Here is a tiny trained network, its code and every weight. The questions are about switching its units off for an input and a target symbol, where a switched-off unit gives its printed mean instead of its output.

import numpy as np


def w(rows, s, z=0):
    codes = np.array(rows[::2]) - 128.0
    scale = np.full(codes.shape[1], s)
    scale[-1] = z or s
    return codes * scale


def norm(h):
    return h / np.sqrt((h * h).mean(-1, keepdims=True) + 1e-5)


def f(y):
    return y / 2 * (1 + np.tanh(0.7978845608 * (y + 0.044715 * y**3)))


def softmax(a):
    e = np.exp(a - a.max(-1, keepdims=True))
    return e / e.sum(-1, keepdims=True)


def log_softmax(a):
    a = a - a.max(-1, keepdims=True)
    return a - np.log(np.exp(a).sum(-1, keepdims=True))


def net(x, mask):
    ids = ['ΦΩαδεθμπψ'.index(c) for c in x.split()]
    T = len(ids)
    res = E[ids] + P[:T]
    r = norm(res)
    for j in range(2):
        rows = slice(2 * j, 2 * j + 2)
        q, k, v = (r @ M[0][rows].T for M in (Q, K, V))
        z = softmax(np.where(np.tri(T) > 0, q @ k.T / 2**0.5, -1e9)) @ v
        o = O[0][rows]
        res = res + np.where(mask[j], z, o[:, -1]) @ o[:, :-1]
    y = f(norm(res) @ A[0][:, :-1].T + A[0][:, -1])
    res = res + np.where(mask[2:6], y, B[0][:, -1]) @ B[0][:, :-1]
    return log_softmax(norm(res)[-1] @ U[:, :-1].T + U[:, -1])


Q, K, V, O, A, B = {}, {}, {}, {}, {}, {}
E = w([
[87,42,179],'Φ',
[79,41,163],'Ω',
[96,58,190],'α',
[56,47,55],'δ',
[86,43,172],'ε',
[187,196,45],'θ',
[195,69,2],'μ',
[232,95,43],'π',
[236,185,225],'ψ',
],0.0093)
P = w([
[2,203,57],'0',
[28,198,70],'1',
[53,184,75],'2',
[58,162,101],'3',
[81,149,117],'4',
[99,139,120],'5',
[110,119,128],'6',
[128,92,135],'7',
[139,78,148],'8',
[153,68,149],'9',
[136,67,149],'10',
[126,83,151],'11',
[66,139,146],'12',
],0.0092)
Q[0] = w([
[13,250,54],'h0',
[85,36,186],'h0',
[82,26,73],'h1',
[49,68,145],'h1',
],0.012)
K[0] = w([
[73,151,71],'h0',
[169,54,104],'h0',
[224,8,251],'h1',
[216,109,128],'h1',
],0.012)
V[0] = w([
[203,95,155],'h0',
[122,170,50],'h0',
[212,44,162],'h1',
[102,245,239],'h1',
],0.011)
O[0] = w([
[153,238,106,55],'h0',
[255,24,104,83],'h0',
[125,53,69,1],'h1',
[98,213,28,184],'h1',
],0.007,0.0027)
A[0] = w([
[229,240,232,245],'n0',
[133,97,92,252],'n1',
[91,250,1,93],'n2',
[88,58,188,187],'n3',
],0.0085,0.0033)
B[0] = w([
[106,174,6,254],'n0',
[191,151,135,202],'n1',
[135,140,25,197],'n2',
[133,168,82,234],'n3',
],0.011,0.0048)
U = w([
[60,109,128,96],'Φ',
[84,68,72,4],'Ω',
[86,142,140,65],'α',
[163,57,73,60],'δ',
[98,139,136,72],'ε',
[128,207,2,164],'θ',
[211,88,126,182],'μ',
[185,130,107,79],'π',
[125,242,184,200],'ψ',
],0.009,0.0041)

Each question gives the input, a string of symbols that net reads in full, and the target symbol t.
The units are the heads (2 rows each of Q, K, V and O) and the neurons (one row each of A and B). Each row of codes is followed by its name. A weight is (code - 128) times the scale printed after its matrix; where a second scale follows, it is the last column's (O, A, B and U).
mask holds one flag per unit, heads first, then neurons. A switched-off unit (its flag False) gives its mean, the last column of its rows in O or B, instead of its output. The means were averaged over made-up inputs and are rounded, as every weight is.
A unit's drop is (log p(t) with every unit on - log p(t) with that unit switched off) / (log p(t) with every unit on - log p(t) with every unit switched off).
The circuit of an input: a set's keep is (log p(t) with only the set's units on - log p(t) with every unit switched off) / (log p(t) with every unit on - log p(t) with every unit switched off). Starting from all 6 units, units are removed one at a time, each time the one whose removal leaves the highest keep (on an exact tie, the one counted first), for as long as the keep stays at least 0.8.
units of the circuit, in order: the units of the circuit, biggest drop first
most important unit: the unit with the biggest drop
which heads matter: for each layer, one digit per head in row order, 1 if its drop is at least 0.15 and else 0, layers parted by /
drop of u: that unit's drop, to one decimal
input Φ ε ψ Φ α π α, target μ: most important unit => h1
input ε Ω ψ μ π Φ, target μ: units of the circuit, in order => [h0; n0]
input α Φ μ μ μ π δ, target μ: units of the circuit, in order => [h0; h1]
input ψ π δ α, target μ: which heads matter => 10
input ε Ω ψ π ε ε π, target μ: units of the circuit, in order => [n0; h1; n2]
input δ π Φ, target μ: units of the circuit, in order => [h0; h1]
input π π Ω, target μ: units of the circuit, in order => [h0; h1]
input μ Ω π π δ Ω, target μ: units of the circuit, in order => [h0; n0]
input Φ Φ δ π, target μ: units of the circuit, in order => [h0; n0; h1]
input Ω ψ ψ α Φ Φ ε θ μ, target μ: drop of n0 => 0.4
input θ δ ε π μ, target μ: drop of n0 => 0.1
